Below is a small trained network, with its code and all its weights. Each question gives an input and a target symbol and asks what happens when units are switched off, that is, made to give their printed mean instead of their output.

import numpy as np


def w(rows, s, z=0):
    codes = np.array(rows[::2]) - 128.0
    scale = np.full(codes.shape[1], s)
    scale[-1] = z or s
    return codes * scale


def softmax(a):
    e = np.exp(a - a.max(-1, keepdims=True))
    return e / e.sum(-1, keepdims=True)


def log_softmax(a):
    a = a - a.max(-1, keepdims=True)
    return a - np.log(np.exp(a).sum(-1, keepdims=True))


def net(x, mask):
    ids = ['αβγζηθμσψω'.index(c) for c in x.split()]
    T = len(ids)
    res = E[ids] + P[:T]
    u = 0
    for l in range(2):
        r = res
        for j in range(3):
            rows = slice(4 * j, 4 * j + 4)
            q, k, v = (r @ M[l][rows].T for M in (Q, K, V))
            z = softmax(np.where(np.tri(T) > 0, q @ k.T / 4**0.5, -1e9)) @ v
            o = O[l][rows]
            res = res + np.where(mask[u + j], z, o[:, -1]) @ o[:, :-1]
        u += 3
    return log_softmax(res[-1] @ U[:, :-1].T + U[:, -1])


Q, K, V, O = {}, {}, {}, {}
E = w([
[173,106,162,7,142],'α',
[102,89,102,203,69],'β',
[78,218,112,109,121],'γ',
[209,120,121,148,160],'ζ',
[112,115,116,205,179],'η',
[254,111,139,137,79],'θ',
[206,194,109,99,159],'μ',
[128,197,28,182,79],'σ',
[75,142,97,41,112],'ψ',
[145,201,125,67,196],'ω',
],0.013)
P = w([
[123,193,249,118,78],'0',
[113,110,103,102,156],'1',
[126,110,117,151,189],'2',
[200,193,133,99,6],'3',
[134,88,51,99,177],'4',
[151,108,100,179,224],'5',
],0.012)
Q[0] = w([
[227,136,133,96,150],'0.h0',
[190,168,66,91,126],'0.h0',
[109,127,115,83,183],'0.h0',
[132,42,87,120,171],'0.h0',
[146,97,248,134,106],'0.h1',
[194,222,218,78,159],'0.h1',
[204,150,92,228,104],'0.h1',
[109,209,38,222,123],'0.h1',
[148,91,58,116,94],'0.h2',
[189,208,126,134,130],'0.h2',
[146,92,94,185,202],'0.h2',
[139,148,250,167,102],'0.h2',
],0.015)
K[0] = w([
[228,124,156,125,175],'0.h0',
[210,164,96,73,162],'0.h0',
[135,92,99,131,219],'0.h0',
[145,9,110,102,118],'0.h0',
[185,119,252,84,103],'0.h1',
[224,171,151,32,186],'0.h1',
[195,180,115,244,108],'0.h1',
[81,222,91,247,148],'0.h1',
[107,68,121,192,61],'0.h2',
[163,196,186,181,144],'0.h2',
[188,116,33,167,177],'0.h2',
[172,129,213,57,168],'0.h2',
],0.014)
V[0] = w([
[164,82,43,100,175],'0.h0',
[96,153,197,141,128],'0.h0',
[189,135,65,51,122],'0.h0',
[172,201,96,115,156],'0.h0',
[171,109,233,126,143],'0.h1',
[188,110,167,102,157],'0.h1',
[162,52,61,143,199],'0.h1',
[183,154,78,115,133],'0.h1',
[187,182,97,192,165],'0.h2',
[170,57,114,163,37],'0.h2',
[170,98,125,106,169],'0.h2',
[51,2,165,152,72],'0.h2',
],0.0083)
O[0] = w([
[8,91,170,182,136,166],'0.h0',
[205,179,63,77,134,106],'0.h0',
[21,52,194,83,106,254],'0.h0',
[120,49,114,129,9,204],'0.h0',
[175,177,111,194,108,141],'0.h1',
[193,140,155,211,120,179],'0.h1',
[144,128,255,124,161,120],'0.h1',
[150,55,166,121,92,193],'0.h1',
[139,14,24,91,72,164],'0.h2',
[75,110,196,221,67,125],'0.h2',
[170,50,142,152,164,106],'0.h2',
[52,210,178,240,146,57],'0.h2',
],0.0062,0.0046)
Q[1] = w([
[175,117,130,85,99],'1.h0',
[170,138,97,122,104],'1.h0',
[130,109,136,143,155],'1.h0',
[130,180,149,44,125],'1.h0',
[138,88,102,143,253],'1.h1',
[112,95,93,158,212],'1.h1',
[242,127,135,87,130],'1.h1',
[26,102,52,77,93],'1.h1',
[152,122,154,148,100],'1.h2',
[162,84,126,177,32],'1.h2',
[164,104,100,124,92],'1.h2',
[140,118,127,112,9],'1.h2',
],0.011)
K[1] = w([
[172,150,174,111,134],'1.h0',
[176,169,109,148,114],'1.h0',
[124,107,107,115,125],'1.h0',
[118,199,167,54,117],'1.h0',
[58,17,169,132,169],'1.h1',
[55,68,137,146,147],'1.h1',
[180,117,168,54,189],'1.h1',
[100,96,4,173,142],'1.h1',
[151,124,151,121,127],'1.h2',
[148,180,192,125,58],'1.h2',
[144,147,109,125,75],'1.h2',
[130,125,162,133,30],'1.h2',
],0.012)
V[1] = w([
[126,166,141,126,11],'1.h0',
[147,139,155,156,2],'1.h0',
[81,172,149,19,96],'1.h0',
[126,22,153,97,76],'1.h0',
[175,114,240,116,181],'1.h1',
[93,191,91,99,214],'1.h1',
[235,131,126,165,193],'1.h1',
[170,111,227,33,126],'1.h1',
[90,176,123,49,166],'1.h2',
[203,176,105,139,167],'1.h2',
[107,124,155,126,213],'1.h2',
[182,195,176,116,75],'1.h2',
],0.0089)
O[1] = w([
[166,123,51,212,226,207],'1.h0',
[200,111,51,211,169,199],'1.h0',
[90,207,107,122,218,193],'1.h0',
[140,198,61,156,41,148],'1.h0',
[223,186,216,160,142,80],'1.h1',
[88,196,80,82,2,104],'1.h1',
[172,76,217,147,27,117],'1.h1',
[243,197,165,111,188,171],'1.h1',
[146,60,109,225,94,156],'1.h2',
[74,70,148,68,67,166],'1.h2',
[144,125,47,138,68,5],'1.h2',
[35,91,152,122,159,254],'1.h2',
],0.0082,0.0066)
U = w([
[128,217,224,177,181,185],'α',
[49,155,171,253,120,207],'β',
[176,145,16,179,116,131],'γ',
[122,67,187,90,91,74],'ζ',
[157,160,115,9,28,181],'η',
[202,72,111,190,80,112],'θ',
[150,26,162,156,221,2],'μ',
[92,80,103,45,169,50],'σ',
[91,238,123,119,144,137],'ψ',
[243,92,35,114,121,110],'ω',
],0.0054,0.0094)

Each question gives the input, a string of symbols that net reads in full, and the target symbol t.
The units are the heads (4 rows each of Q, K, V and O). Each row of codes is followed by its name. A weight is (code - 128) times the scale printed after its matrix; where a second scale follows, it is the last column's (O and U).
mask holds one flag per head, layer by layer. A switched-off head (its flag False) gives its mean, the last column of its rows in O, instead of its output. The means were averaged over made-up inputs and are rounded, as every weight is.
A unit's drop is (log p(t) with every unit on - log p(t) with that unit switched off) / (log p(t) with every unit on - log p(t) with every unit switched off).
The circuit of an input: a set's keep is (log p(t) with only the set's units on - log p(t) with every unit switched off) / (log p(t) with every unit on - log p(t) with every unit switched off). Starting from all 6 units, units are removed one at a time, each time the one whose removal leaves the highest keep (on an exact tie, the one counted first), for as long as the keep stays at least 0.8.
circuit, biggest first: the units of the circuit, biggest drop first
most important unit: the unit with the biggest drop
heads that matter: for each layer, one digit per head in row order, 1 if its drop is at least 0.15 and else 0, layers parted by /
input β β β σ, target β: most important unit : 0.h2
input μ μ α η, target ω: heads that matter : 101 / 100
input σ β γ η, target γ: circuit, biggest first : 1.h0; 0.h1; 1.h1
input α ψ σ ψ, target α: circuit, biggest first : 0.h0; 1.h1; 0.h2
input μ β β α θ, target β: circuit, biggest first : 0.h0; 0.h2
input μ α α β μ, target β: heads that matter : 101 / 100
input ζ β α α, target θ: heads that matter : 110 / 110
input α α ψ γ, target α: circuit, biggest first : 0.h0; 0.h2; 1.h1
input α γ α θ, target α: circuit, biggest first : 1.h2; 1.h1
input η ω β β, target ζ: heads that matter : 110 / 111
input ζ β η, target η: circuit, biggest first : 1.h0; 1.h2; 0.h0
input μ σ α ψ, target ω: circuit, biggest first : 1.h0; 0.h0
input β ω α ψ, target β: circuit, biggest first : 0.h0; 0.h2; 1.h1
input α β θ σ, target α: heads that matter : 101 / 111
input η β β ω, target ζ: circuit, biggest first : 0.h0; 1.h0; 1.h1; 0.h1
input η α β ω γ, target β: circuit, biggest first : 0.h2
input β η μ ω, target β: circuit, biggest first : 0.h0; 0.h2; 1.h1; 1.h2
input β μ α μ α ω, target ω: circuit, biggest first : 0.h2; 1.h2
input ω α α μ ψ, target ψ: circuit, biggest first : 1.h0; 1.h1; 0.h0; 0.h1
input θ β β α, target μ: heads that matter : 110 / 111
input ω η α α α, target η: circuit, biggest first : 1.h0; 0.h0; 1.h2; 0.h2
input γ α σ, target σ: circuit, biggest first : 0.h2; 1.h1; 0.h1
input η μ ψ μ, target ζ: most important unit : 0.h0
input α β α, target β: heads that matter : 101 / 010
input α ω α η, target α: heads that matter : 001 / 110
input ζ σ μ μ, target θ: heads that matter : 110 / 110
input α α α β β, target β: most important unit : 0.h2
input α α μ, target μ: heads that matter : 111 / 111
input ψ ω α α, target ψ: heads that matter : 111 / 110
input ω α α, target α: heads that matter : 000 / 010
